Each row is shifted at random along 4 fixed directions that mean nothing.
Known rows, with every step that occurs
gakimem-zunomoz-lefabe-ladula: 3.469 -1.771 4.154 -0.984 -2.242 -1.348 2.712 2.236 -2.749 -1.160 1.046
 -0.043 -1.277 -1.563 3.027 -1.181 0.740 -1.423 1.961 -0.453 2.554 1.690
 2.643 -1.010 1.623 -2.354 -2.130 -2.595 -0.556 -2.827 -1.415 1.813
 -0.539 0.934 0.694 0.770 -1.180 -3.138 -0.401 -0.227 0.858 5.647 1.366
nirim-lefabe-zunomoz-gakimem-sutok-dotumiz: -0.234 2.500 0.333 -0.521 -1.254 1.481 0.838 -0.935 0.183 -0.255 -1.119
 2.642 0.127 -0.405 1.279 -0.171 4.360 0.854 0.621 -2.963 -0.390 0.239
 0.651 1.477 0.748 0.495 -1.993 0.271 0.294 1.513 0.883 -2.252 0.640
 -2.129 0.901 0.619 2.118 0.890 1.239 -0.580 -1.893 -0.637 0.266
gakimem-sutok-dotumiz-zunomoz-lefabe: 0.296 1.228 1.427 -0.756 -1.423 -0.728 1.140 0.244 0.647 -2.429 -0.606
 1.293 0.768 -1.466 -0.051 0.851 3.799 1.496 1.651 -3.226 0.199 -0.796
 1.823 1.910 -2.197 -1.336 -1.961 -0.014 -2.353 -2.635 -0.442 -1.120
 -0.123 -4.227 -0.807 -0.154 1.603 0.074 0.991 -2.252 -4.236 1.108 2.718
sutok-dotumiz-lefabe-zunomoz: -0.707 2.829 3.756 -5.773 -2.172 -0.580 -3.042 2.140 3.534 -0.342 -1.311
 -1.697 -2.142 1.432 -2.169 0.009 0.376 1.517 -1.402 -2.965 -0.447
 -2.356 1.104 -0.058 -3.022 -0.289 1.702 -0.247 0.431 2.080 0.538 -0.304
 0.526 2.176 2.274 2.042 -1.800 0.779 -0.555 1.476 -0.578 0.828 -0.190
sutok-dotumiz-zunomoz-gakimem: -4.190 1.009 -0.214 -1.492 -2.438 1.786 0.657 -5.513 -1.926 -1.923
 -0.929 3.525 2.559 -3.893 -4.731 2.135 2.741 -1.214 0.125 -4.336 0.979
 1.780 3.769 -1.327 -0.357 2.590 0.302 1.003 -2.021 1.946 1.099 -0.637
 -1.257 -1.602 2.132 0.147 2.643 -0.642 -0.078 0.955 0.971 -1.081 -4.843
mulo-gakimem-zunomoz-dotumiz-lefabe-sutok: 0.426 -1.216 2.073 -0.939 -2.703 -0.629 3.143 -1.429 -0.430 0.516 0.896
 1.097 -0.357 -2.504 0.812 -1.758 1.245 -0.980 0.984 -1.302 0.319 2.037
 2.952 -1.667 3.897 -0.664 -2.027 -1.850 -0.391 1.802 -0.475 1.709
 -1.789 0.582 1.991 0.841 0.135 -1.618 -0.071 1.280 4.748 2.940 -2.522
gakimem-lefabe-sutok-dotumiz: -1.000 1.838 1.651 -2.156 -0.717 1.650 0.428 -1.325 2.198 -0.466 -1.097
 0.672 -0.227 0.011 -3.048 0.933 0.211 1.797 1.076 -2.262 2.901 -0.025
 0.885 1.743 -0.053 1.602 -0.723 1.076 0.219 1.984 -0.591 -1.275 2.886
 1.487 1.578 1.124 -0.727 1.705 -0.679 1.111 -0.436 -0.298 -0.112
ladula-nirim-zunomoz-lefabe-sutok-dotumiz: -4.154 1.405 -1.735 1.314 -1.915 -1.683 -0.974 -0.184 0.075 0.707 -1.198
 1.110 -0.249 2.515 0.260 -0.234 3.151 0.965 -1.841 -2.122 -0.777 -0.792
 1.090 1.697 1.295 0.812 -1.460 0.459 0.107 -0.160 0.060 -0.736 1.106
 -2.143 -0.726 0.511 2.837 0.192 0.863 -0.138 -1.448 -2.003 0.692
sutok-dotumiz-zunomoz-nirim-ladula-mulo: -4.952 2.221 -0.208 -2.356 -2.035 -0.267 -3.121 -1.656 1.488 -0.487
 -2.176 0.355 0.659 1.840 -4.673 1.481 1.402 1.300 -2.749 -3.156 -1.200
 -1.993 1.090 -0.920 -1.844 2.308 0.549 2.014 0.172 2.214 1.003 -0.392
 0.625 -0.547 1.285 2.334 1.515 2.001 0.495 0.764 -0.486 -1.756 -1.660
nirim-lefabe-ladula-mulo-gakimem-sutok-dotumiz: 4.616 -0.161 1.169 0.302 -0.954 -2.305 3.041 0.911 1.394 1.249 0.263
 2.071 -2.350 0.626 6.067 -3.990 0.155 -0.602 1.871 0.250 -0.659 -0.168
 -1.286 -0.080 3.601 -2.562 -0.589 -1.819 1.698 -0.311 0.360 -0.660
 -1.660 0.712 -0.413 0.722 0.965 0.290 -0.985 -1.473 1.568 3.243 4.223
mulo-sutok-dotumiz-lefabe: -0.509 0.563 -3.172 1.417 -1.685 0.764 0.173 -3.408 2.085 -0.108 -0.106
 3.325 0.547 -2.482 0.085 -2.295 1.789 2.344 1.127 -2.137 -2.259 0.427
 1.187 1.067 2.247 -0.598 -0.708 1.030 -0.479 0.937 0.539 -0.641 -1.034
 -2.243 -0.329 -0.299 2.306 0.679 0.370 -0.886 0.034 -0.360 -0.625
dotumiz-zunomoz-gakimem-lefabe-ladula-nirim-sutok: 0.496 1.931 -0.485 -0.382 -1.140 0.305 0.849 0.383 -0.292 -0.874 -0.580
 -0.462 -0.372 0.109 1.731 0.423 1.877 -0.217 0.467 0.630 2.110 -0.481
 0.801 2.399 1.828 -0.882 -1.246 -2.565 -2.971 -1.317 -1.259 -1.682
 0.845 -2.236 -1.144 -0.349 1.892 0.566 0.027 -1.323 -0.357 1.168 2.492
dotumiz-lefabe-ladula-mulo-nirim-sutok: 1.378 -0.830 1.252 -0.728 -0.024 -2.045 -0.372 1.970 -0.898 -2.363 0.347
 -0.043 -2.846 0.533 3.613 -2.134 0.300 0.717 1.641 1.190 0.806 -0.254
 0.501 2.161 1.974 -2.457 1.894 -4.270 -1.144 -2.698 -0.195 1.581 -1.430
 0.240 -1.359 -3.392 -1.731 -0.507 -3.017 -2.104 1.448 3.001 3.180
sutok-dotumiz-lefabe-zunomoz-gakimem: -3.830 2.884 1.982 -3.946 -2.074 0.603 -3.067 -0.348 1.664 -1.708 -1.851
 0.745 0.166 -0.038 -4.019 1.269 2.678 1.195 -1.547 -4.357 -0.719 -1.329
 1.986 0.329 -3.116 1.739 1.559 0.420 -0.598 2.272 1.066 -0.509 0.552
 0.008 1.945 0.493 -0.493 1.051 -0.017 0.580 -1.342 -1.428 -2.284
ladula-mulo-sutok-dotumiz-zunomoz-nirim: -4.580 1.003 -1.574 0.263 -1.387 -1.023 -0.886 -0.196 2.988 0.672 -0.598
 -0.868 -1.135 2.210 -3.179 -0.469 1.267 3.865 -1.013 -0.031 -1.387
 -2.266 -0.477 -0.411 0.485 0.513 2.167 1.419 0.179 1.247 1.171 1.093
 0.626 0.951 -0.185 0.177 -1.376 3.560 0.772 -1.546 0.834 -1.918 -1.285
nirim-sutok-dotumiz-zunomoz-gakimem-lefabe: 4.889 0.758 -1.231 -0.848 -1.354 -1.214 3.114 -0.606 0.502 -1.415 0.670
 1.187 -0.831 -2.341 3.631 -2.181 2.365 -1.367 3.113 -0.386 1.315 0.580
 0.432 2.753 2.678 -3.687 -2.111 -2.303 -3.032 -0.446 -2.053 -3.134
 -1.672 -2.372 -0.649 1.879 3.781 -2.391 -1.652 -0.218 -0.150 4.621
 3.369
gakimem-sutok-dotumiz-lefabe-zunomoz: 2.394 1.111 2.517 -1.671 -1.968 -1.637 0.596 1.306 2.806 -0.896 0.374
 -0.073 -1.816 0.035 1.784 -1.403 2.412 1.638 1.318 -1.859 -0.275 -1.580
 1.368 0.656 -1.295 -1.806 -1.842 -0.188 -0.488 -1.082 -0.713 -1.274
 -0.490 -2.392 0.522 1.721 0.651 0.000 1.008 -0.983 -2.958 2.340 2.841
sutok-dotumiz-mulo-lefabe-zunomoz-nirim-ladula: -2.276 1.997 1.579 -3.773 -1.113 -0.273 -0.909 1.275 -0.383 -1.815
 -1.962 0.761 0.781 0.955 -3.215 0.561 1.621 0.330 -1.017 -4.332 -0.707
 -0.819 1.836 0.682 -1.366 0.021 1.283 -0.084 -1.853 2.015 1.011 0.818
 -0.097 1.186 0.499 -0.334 0.553 0.904 -0.801 1.206 -1.090 -1.587 -0.390
sutok-dotumiz-zunomoz-nirim-lefabe-ladula-mulo: -1.585 2.569 1.279 -2.843 -1.796 -0.995 -1.419 1.240 0.835 -0.841 -2.061
 0.533 -0.111 1.645 -1.445 0.564 1.524 0.504 -1.127 -2.994 -0.604 -2.013
 1.232 0.150 -1.442 -0.261 1.286 -0.260 -0.590 0.177 0.673 -0.151 -0.436
 0.103 -0.244 0.735 1.067 0.905 -0.471 0.498 -0.872 1.108 0.765
ladula-mulo-gakimem-zunomoz: -3.501 -2.779 0.007 0.598 -1.827 -1.958 1.338 -1.560 0.672 0.326 1.055
 -0.586 -0.457 0.416 -1.931 -1.542 1.516 1.060 -0.043 1.458 -0.378 0.443
 0.718 -1.152 2.698 0.369 0.941 -0.603 -0.806 0.993 1.596 1.257 -0.025
 0.857 1.058 0.135 -2.231 1.570 1.168 -2.008 3.579 -1.663 -1.767
gakimem-lefabe-sutok-dotumiz-mulo-zunomoz: 2.353 2.327 1.600 -2.194 0.038 0.469 -0.976 2.244 5.488 1.535 -1.080
 -2.009 -1.992 2.453 0.185 -2.844 -0.633 2.720 0.256 -0.359 -0.080
 -2.086 -1.138 2.074 0.993 -0.634 -1.064 0.121 0.700 2.045 -1.175 -1.860
 3.250 2.315 0.566 3.947 -1.409 2.766 0.164 0.968 -1.397 -0.311 3.480
ladula-nirim-lefabe-zunomoz-dotumiz-mulo-gakimem: -4.631 1.309 -1.121 1.118 -2.441 -0.547 -0.138 -1.780 0.420 1.506 -1.589
 1.689 -0.821 2.830 -0.581 -0.251 0.849 0.563 -2.139 -1.229 0.176 -0.452
 0.806 0.366 3.546 1.915 -0.776 0.170 1.296 2.810 0.910 0.039 0.800
 0.305 0.758 0.472 2.491 1.403 0.801 0.186 2.889 -3.115 -1.106
mulo-nirim-ladula-zunomoz-lefabe-sutok-dotumiz: -2.884 0.306 0.202 -2.695 -0.090 -0.057 1.576 -2.837 -3.729 -1.672 0.571
 2.668 1.311 -2.048 -0.450 1.322 1.091 0.577 -0.435 -3.302 0.977 2.752
 2.746 1.015 1.358 0.698 -0.386 -1.650 -1.421 0.151 0.083 2.665 -0.440
 -1.156 0.157 -1.410 -0.054 -1.737 -1.461 2.130 2.616 0.960 -3.545
sutok-dotumiz-mulo-gakimem-zunomoz-nirim-lefabe: -4.424 1.016 0.377 -1.163 -1.785 0.124 -0.885 -1.144 -1.136 -2.680
 -2.802 3.029 3.368 -1.303 -3.782 0.637 4.450 0.391 -1.221 -6.090 -1.963
 0.718 2.868 1.038 -0.205 1.344 0.272 0.179 -1.954 1.672 2.069 -0.045
 -0.030 -1.198 0.067 -0.782 1.588 1.093 1.385 0.196 -1.055 -2.776 -1.169
lefabe-zunomoz-gakimem-sutok-dotumiz-mulo: 1.775 1.731 2.680 -2.031 -1.690 -0.785 0.678 0.911 2.949 2.519 0.947
 -2.134 -1.774 1.558 1.084 -2.614 1.658 0.811 -0.145 0.157 -0.519 -1.412
 0.940 -2.023 0.670 -0.321 -0.984 -1.035 -0.304 1.945 -0.715 -1.544
 0.034 0.366 2.532 4.359 0.059 1.205 1.702 0.887 -0.987 1.490 0.264
gakimem-zunomoz-nirim-ladula-mulo-sutok-dotumiz-lefabe: -1.671 0.445 1.193 -0.732 -3.063 -1.326 -0.352 2.530 -1.596 -2.266
 -0.359 0.007 -0.896 0.823 0.124 0.541 3.363 1.309 -1.248 -2.637 0.277
 -0.301 2.509 -0.021 0.882 -0.456 -2.123 0.118 -0.164 -0.679 -0.400
 1.625 0.484 -0.734 -0.178 0.479 -0.184 -0.582 1.754 0.661 -0.284 2.560
 -0.409
mulo-sutok-dotumiz-zunomoz-gakimem-lefabe-ladula-nirim: -2.092 3.298 -0.608 -1.434 -2.436 0.562 1.197 -1.399 1.517 0.496 -0.434
 2.048 0.268 -1.190 -1.684 1.387 0.254 1.834 -0.701 -3.182 0.991 -0.212
 1.607 -0.113 0.984 0.713 -0.105 0.913 -0.183 1.387 0.020 0.745 0.544
 -0.307 -0.280 -0.841 0.095 2.278 0.524 0.626 0.493 0.073 -2.528
gakimem-sutok-dotumiz-mulo-zunomoz: -2.121 0.506 1.163 -0.489 -2.137 0.067 0.151 -3.844 1.852 -0.242 0.033
 1.263 -0.095 -1.016 -2.509 -0.101 1.505 1.882 -0.469 -3.518 -0.386
 0.161 1.668 -2.546 0.198 2.294 -2.317 2.874 1.374 2.281 0.534 -0.005
 0.110 -1.766 2.520 2.781 0.677 1.762 2.202 -0.103 -0.698 -2.037 -2.265
gakimem-sutok-dotumiz-mulo-zunomoz-lefabe-ladula: -0.892 0.409 1.075 0.461 -1.110 -0.627 0.840 -1.468 -0.780 -2.428 -0.374
 3.305 1.567 -1.895 -0.395 -0.188 3.237 1.091 1.134 -4.488 -0.555 0.465
 2.149 0.364 -0.236 0.317 -1.529 0.198 -1.434 -1.830 0.269 0.414 -0.563
 -3.510 -0.722 -0.739 0.901 0.564 0.762 -1.974 -3.276 -0.654 0.860
zunomoz-lefabe-sutok-dotumiz: 0.636 0.174 0.734 1.489 -0.407 -0.249 0.984 -1.137 1.999 1.555 -0.985
 0.668 -0.784 -0.509 -0.548 -3.720 0.381 0.683 2.958 0.036 -0.333 -0.436
 0.419 -0.500 0.869 0.164 -0.452 -0.141 1.159 0.854 -1.827 -0.029 -0.680
 1.945 1.897 3.250 1.746 -1.213 -2.900 -0.386 -0.037 1.603 1.079
nirim-sutok-dotumiz-lefabe: 2.149 1.761 2.217 -4.530 -2.297 -1.476 0.646 0.129 1.688 -1.449 0.293
 -1.310 -3.367 -0.971 0.734 0.151 0.327 0.255 1.166 -1.861 2.490 -0.297
 0.156 0.397 0.305 -2.060 -0.118 -1.099 0.160 2.014 -1.320 -0.617 -1.336
 1.423 2.306 1.476 0.133 -1.627 -2.531 1.231 2.029 4.590 0.355
zunomoz-gakimem-lefabe-ladula-mulo: -2.136 1.289 -1.096 1.150 -0.888 0.861 -0.132 -2.683 2.382 -0.020 -0.821
 0.097 0.498 1.537 -1.070 -0.088 1.019 0.523 -1.198 0.352 1.038 -0.581
 -1.834 -0.013 0.779 2.490 -0.236 -0.133 -0.708 2.371 -0.402 -2.050
 2.059 0.011 1.447 1.750 1.006 2.941 1.136 -1.898 1.017 -1.351 0.026
sutok-dotumiz-zunomoz-nirim: -1.900 2.271 1.037 -3.212 -2.699 -0.103 -1.491 -1.329 1.638 -0.084
 -1.605 -0.543 0.081 0.796 -3.326 0.824 0.489 0.404 -1.309 -2.803 0.109
 -1.363 1.970 -1.237 -1.429 0.635 0.200 0.677 -0.557 2.008 0.107 -0.616
 -0.580 0.414 1.938 2.912 2.166 0.088 -0.016 1.993 0.562 1.131 -1.350
gakimem-sutok-dotumiz-lefabe-zunomoz-nirim: 0.473 0.487 0.587 0.639 -2.117 -0.948 1.778 -0.430 -1.442 -3.508 0.017
 3.215 0.857 -1.915 0.905 -0.244 4.815 0.703 2.820 -3.638 0.581 0.228
 3.626 2.261 -0.433 -1.381 -1.899 -1.079 -3.151 -3.169 -0.495 -0.725
 -1.716 -4.638 -1.216 -1.553 2.911 -1.828 0.227 -1.376 -3.456 2.274
 1.861
ladula-zunomoz-nirim-sutok-dotumiz-mulo: -1.481 2.980 2.087 -5.523 -3.238 -1.143 -1.317 1.787 0.537 0.260 -0.447
 -3.406 -2.695 2.553 0.662 0.537 2.424 1.705 -2.584 -2.288 0.036 -1.841
 1.000 -1.677 0.373 -0.322 0.342 -0.816 -0.286 1.179 -0.924 1.819 0.245
 0.951 1.136 3.536 0.331 -1.923 1.160 2.192 3.085 2.790 -1.340

Rows
0.674 0.160 -0.460 -0.548 -1.402 -3.856 -0.906 -0.008 -0.359 -0.271
 1.005 1.717 -0.666 2.512 4.086 -1.627 0.135 -0.662 -1.446 -0.789 -0.350
 -1.043 0.329 1.083 3.090 -1.912 0.647 -3.022 -1.749 -2.094 -0.224
 -0.224 -1.500 -2.556 -2.301 -1.360 1.340 0.247 -0.697 -1.044 -0.131
 2.279 3.360 => lefabe-ladula-nirim-sutok-dotumiz-mulo-zunomoz
2.145 0.366 -0.063 -0.159 -1.054 -0.661 1.493 0.044 0.330 -0.447 0.351
 0.492 -1.563 1.844 1.680 -1.284 -1.991 0.227 1.401 0.735 3.475 0.196
 -0.720 1.417 3.431 -0.725 -0.817 -2.056 -0.602 -0.809 -1.236 0.330
 1.297 1.771 -0.872 0.507 -0.677 0.547 -1.944 -0.404 2.248 2.269 2.163 => gakimem-lefabe-ladula-mulo-zunomoz-nirim-sutok
-1.885 1.292 -0.233 -2.380 -1.728 0.928 0.407 -3.262 -1.730 -0.221 0.554
 2.567 -0.021 -1.561 1.062 0.501 2.579 -0.317 -1.458 -3.106 0.163 1.265
 0.858 -1.069 2.516 2.387 -1.490 0.710 0.100 1.567 -0.184 -0.092 0.933
 -1.328 1.406 2.156 1.515 -1.101 0.564 1.355 2.282 0.191 -2.228 => nirim-ladula-zunomoz-gakimem-lefabe-sutok-dotumiz
0.508 1.067 0.837 -3.501 0.091 -1.069 -0.444 0.011 1.501 1.325 0.725
 -1.548 -2.656 2.018 3.269 -1.528 -1.196 1.771 -2.523 -0.002 -1.139
 -0.280 -0.498 -0.130 2.053 -0.873 -1.156 -1.635 1.262 2.108 -1.031
 1.586 0.167 0.428 1.144 2.710 -0.349 -0.167 -0.343 2.557 3.945 2.594
 -0.461 => mulo-nirim-ladula-zunomoz-dotumiz-lefabe-sutok
-2.341 -1.066 -4.783 4.428 -0.410 -0.193 1.808 -2.363 1.269 -0.312 0.061
 3.185 0.969 -1.039 -0.533 -3.141 3.179 1.978 1.829 0.916 -2.147 -0.091
 0.027 1.825 3.273 -0.232 0.662 0.544 -2.082 -0.599 0.934 -0.862 0.077
 -2.087 -2.239 -0.594 1.292 2.220 0.776 -3.527 -0.233 -2.870 0.456 => ladula-mulo-sutok-dotumiz-zunomoz-gakimem-lefabe
-1.255 2.806 1.926 -3.848 -0.074 -0.679 -1.800 1.712 2.379 -0.596 -2.209
 -0.504 0.824 1.669 -1.279 -0.091 1.261 1.160 -3.181 -4.301 -1.901
 -0.956 0.016 0.703 -1.673 0.299 0.671 -0.484 -0.499 2.463 0.963 -0.738
 1.677 0.766 0.410 1.744 -0.760 3.163 1.401 1.447 -1.721 -1.348 0.806 => sutok-dotumiz-mulo-nirim-zunomoz-gakimem-lefabe-ladula
1.239 1.960 -1.871 -0.476 -1.795 0.035 1.265 -0.826 -0.634 -1.475 1.406
 0.977 0.086 -0.534 2.931 -0.588 1.479 -0.160 0.316 -1.383 1.728 0.926
 0.013 2.865 3.784 -1.929 -1.174 -3.615 -4.304 -0.797 -1.137 -0.586
 -0.384 -1.748 -1.632 -0.904 0.776 -0.979 -0.369 -0.296 1.462 1.528
 0.272 => mulo-zunomoz-gakimem-lefabe-ladula-nirim-sutok
-1.495 3.214 1.746 -1.517 -1.214 1.760 -0.451 -0.350 1.692 1.021 -1.917
 0.780 -1.042 0.882 -0.411 -0.147 3.030 1.736 -0.868 -2.897 -0.655
 -0.553 0.086 -0.520 0.385 2.119 -1.659 1.530 2.662 3.772 1.100 -1.380
 1.761 0.260 2.516 2.326 0.529 2.682 1.721 0.222 -1.141 -2.286 -0.893 => nirim-lefabe-zunomoz-gakimem-sutok-dotumiz-mulo
2.923 0.268 -2.284 1.220 0.293 -1.413 -0.865 -0.028 5.288 2.167 -1.434
 -0.119 0.256 2.051 2.702 -6.628 1.105 0.455 -1.497 0.018 -5.464 -1.260
 -1.376 0.765 1.971 -1.373 -2.053 -0.006 0.056 2.936 -0.159 -3.680 0.541
 -0.937 0.096 6.718 3.760 1.968 2.331 0.475 -1.546 -1.518 4.151 => sutok-dotumiz-mulo-nirim-zunomoz-gakimem-lefabe
0.485 0.596 1.011 -1.317 -2.282 -1.238 3.962 -0.909 -0.709 1.323 1.289
 0.633 -2.825 1.575 1.549 -0.119 -1.882 -1.659 0.242 0.748 2.744 0.379
 1.134 -2.603 2.068 0.112 -1.879 0.288 1.347 2.417 -0.972 2.726 -1.404
 0.903 1.554 -0.559 1.214 -0.238 -1.449 0.331 3.172 0.567 -2.578 => mulo-lefabe-ladula-nirim-zunomoz-gakimem-sutok
-2.310 -2.658 -1.709 2.047 -1.953 -2.992 2.929 -0.915 -1.668 -1.751
 0.930 1.961 1.016 -0.830 -0.422 -2.090 3.900 -0.210 1.752 0.088 -0.482
 1.010 1.934 1.077 3.396 -1.391 0.557 -2.061 -3.351 -1.155 0.774 0.838
 -1.854 -1.377 -1.404 -1.400 0.482 -0.716 -0.043 -2.151 2.066 0.426
 -0.329 => ladula-mulo-gakimem-zunomoz-nirim-sutok-dotumiz
1.329 1.041 0.132 -0.960 -1.307 -0.408 2.901 0.262 0.819 -0.133 -0.644
 0.843 1.638 -1.059 0.027 -1.630 1.315 0.123 2.607 -1.181 1.110 0.657
 2.031 3.309 2.605 -1.823 -0.785 -3.484 -3.886 -0.304 -0.772 -0.615
 -0.278 -0.012 -1.114 -0.774 1.292 -0.202 -1.384 0.490 1.169 1.731 2.031 => mulo-gakimem-lefabe-sutok-dotumiz-zunomoz-nirim
-1.963 1.953 -1.114 -0.308 -2.679 -0.596 0.905 -2.003 -0.630 -1.701
 -1.724 0.442 0.847 0.716 -2.562 0.634 1.493 0.256 0.533 -2.940 2.372
 0.384 1.473 0.836 1.858 0.598 -1.213 -1.035 -1.758 2.192 -1.312 0.011
 -0.903 0.555 0.948 1.052 3.848 -0.954 -1.552 1.669 2.287 2.089 -0.859 => zunomoz-nirim-sutok-dotumiz-mulo-gakimem-lefabe
1.530 1.423 0.407 -0.568 -1.364 -2.486 0.912 2.343 2.959 -0.603 -0.245
 -0.487 -1.453 2.176 1.677 -1.281 2.402 1.743 0.396 -0.680 -1.369 -2.951
 -0.052 1.038 -1.288 -2.098 -2.384 0.755 -0.833 -1.051 -0.980 -0.925
 -0.237 -3.226 -1.091 2.002 2.039 1.290 1.202 -1.915 -3.534 1.035 4.028 => gakimem-sutok-dotumiz-zunomoz-nirim-ladula-mulo-lefabe
-2.371 1.887 0.897 -2.775 -1.025 -1.194 -1.663 1.505 0.721 -1.929 0.203
 -0.671 -1.864 1.187 0.216 1.024 1.734 2.094 -2.045 -2.518 -0.272 -1.309
 -1.658 0.833 0.073 0.047 0.798 -0.546 -0.592 0.381 0.725 0.730 0.942
 0.347 0.155 -0.501 -2.587 2.003 -0.149 -1.018 0.309 -0.599 0.590 => nirim-ladula-mulo-zunomoz-gakimem-sutok-dotumiz-lefabe
1.884 -0.590 -2.135 2.989 -1.849 -2.127 3.757 0.161 -0.896 1.794 0.467
 1.802 -1.467 0.979 5.662 -4.032 1.414 -1.637 0.656 0.045 0.026 1.202
 1.250 1.421 7.091 -2.347 -2.668 -2.534 -1.198 -0.565 -1.110 -0.867
 -1.123 -0.513 -1.513 1.219 4.593 -2.070 -0.048 1.300 2.931 1.818 2.837 => ladula-nirim-zunomoz-dotumiz-mulo-gakimem-lefabe-sutok
-2.054 1.649 -2.136 0.611 -2.221 1.706 2.170 -4.311 -2.392 -0.807 -0.462
 5.572 1.946 -3.807 -1.205 0.876 1.880 0.980 1.492 -4.502 0.483 2.147
 3.517 -0.133 2.868 0.765 -0.795 0.900 -0.503 0.214 0.888 1.329 -1.701
 -2.061 -0.714 -2.710 2.548 0.070 -0.635 0.701 0.866 0.727 -3.542 => mulo-sutok-dotumiz-zunomoz-nirim-lefabe-ladula
-1.802 0.835 -1.956 0.179 -0.594 -0.150 0.162 -1.105 0.911 -0.086 -0.075
 1.298 -0.618 0.188 0.076 -0.416 0.823 1.622 -0.878 -0.740 -0.425 -0.309
 -1.552 0.673 2.427 0.767 -0.332 0.790 0.105 1.098 0.527 -0.463 1.486
 0.014 -0.175 0.600 -0.127 2.713 0.055 -1.134 0.922 -1.339 0.701 => nirim-ladula-mulo-sutok-dotumiz-zunomoz-gakimem-lefabe
-0.984 1.753 1.462 -4.621 -0.555 0.156 -1.037 0.990 -0.706 -0.052 -0.078
 -0.133 -2.028 1.382 2.512 0.626 1.634 0.979 -2.786 -2.674 -1.322 -0.827
 -0.783 -0.371 1.552 -0.132 -0.461 -0.140 0.259 1.261 -0.077 1.596 0.960
 -0.108 0.505 1.034 -0.063 -0.138 0.065 0.944 2.264 0.643 0.314 => nirim-ladula-zunomoz-dotumiz-mulo-lefabe-sutok
-1.347 2.211 5.035 -5.599 -3.828 -1.629 3.683 0.777 -2.472 -2.452 0.428
 0.770 0.313 -2.799 -1.152 3.197 1.803 -0.221 1.036 -5.506 3.563 1.444
 4.236 -0.738 -0.360 -0.665 0.926 -3.437 -2.879 -0.932 0.091 3.877
 -2.247 0.818 0.582 -3.687 -1.976 -1.918 -1.316 1.369 3.326 4.029 -3.066 => mulo-gakimem-sutok-dotumiz-lefabe-ladula-zunomoz-nirim
1.169 0.579 0.851 0.228 -1.506 -1.439 1.882 0.502 1.051 -0.927 -0.179
 1.079 -0.075 0.498 0.543 -1.830 2.956 1.049 1.552 -2.029 -0.814 -0.997
 2.059 0.396 -0.116 -1.218 -2.293 0.321 -1.454 -0.450 -0.596 -0.495
 -0.944 -2.739 -0.243 1.297 2.583 0.283 1.154 -0.938 -3.149 0.396 2.120 => gakimem-sutok-dotumiz-mulo-lefabe-zunomoz-nirim
2.703 2.720 -0.664 -1.462 -1.802 -2.076 -0.714 2.994 4.561 1.794 0.032
 -0.247 -2.455 1.570 4.380 -3.060 0.621 2.679 -1.073 -1.439 -2.949
 -2.310 -0.685 1.321 1.431 -3.355 -0.416 -0.636 0.585 -0.091 -0.285
 -0.561 -0.301 -0.733 -1.619 0.817 0.399 1.617 0.859 0.014 -1.208 2.401
 3.291 => mulo-sutok-dotumiz-lefabe-ladula-nirim-zunomoz
0.356 1.924 0.532 -0.367 -0.421 1.234 0.292 0.338 0.813 0.560 -1.766
 2.130 -0.318 0.868 2.355 -1.275 3.215 1.427 0.026 -2.620 -1.784 -0.193
 -0.283 1.811 2.173 -0.443 -2.186 -0.456 0.806 1.482 1.054 -1.250 0.907
 -1.352 0.147 0.609 1.689 1.727 1.011 -0.781 -0.638 -0.987 1.997 => nirim-lefabe-zunomoz-dotumiz-mulo-gakimem-sutok
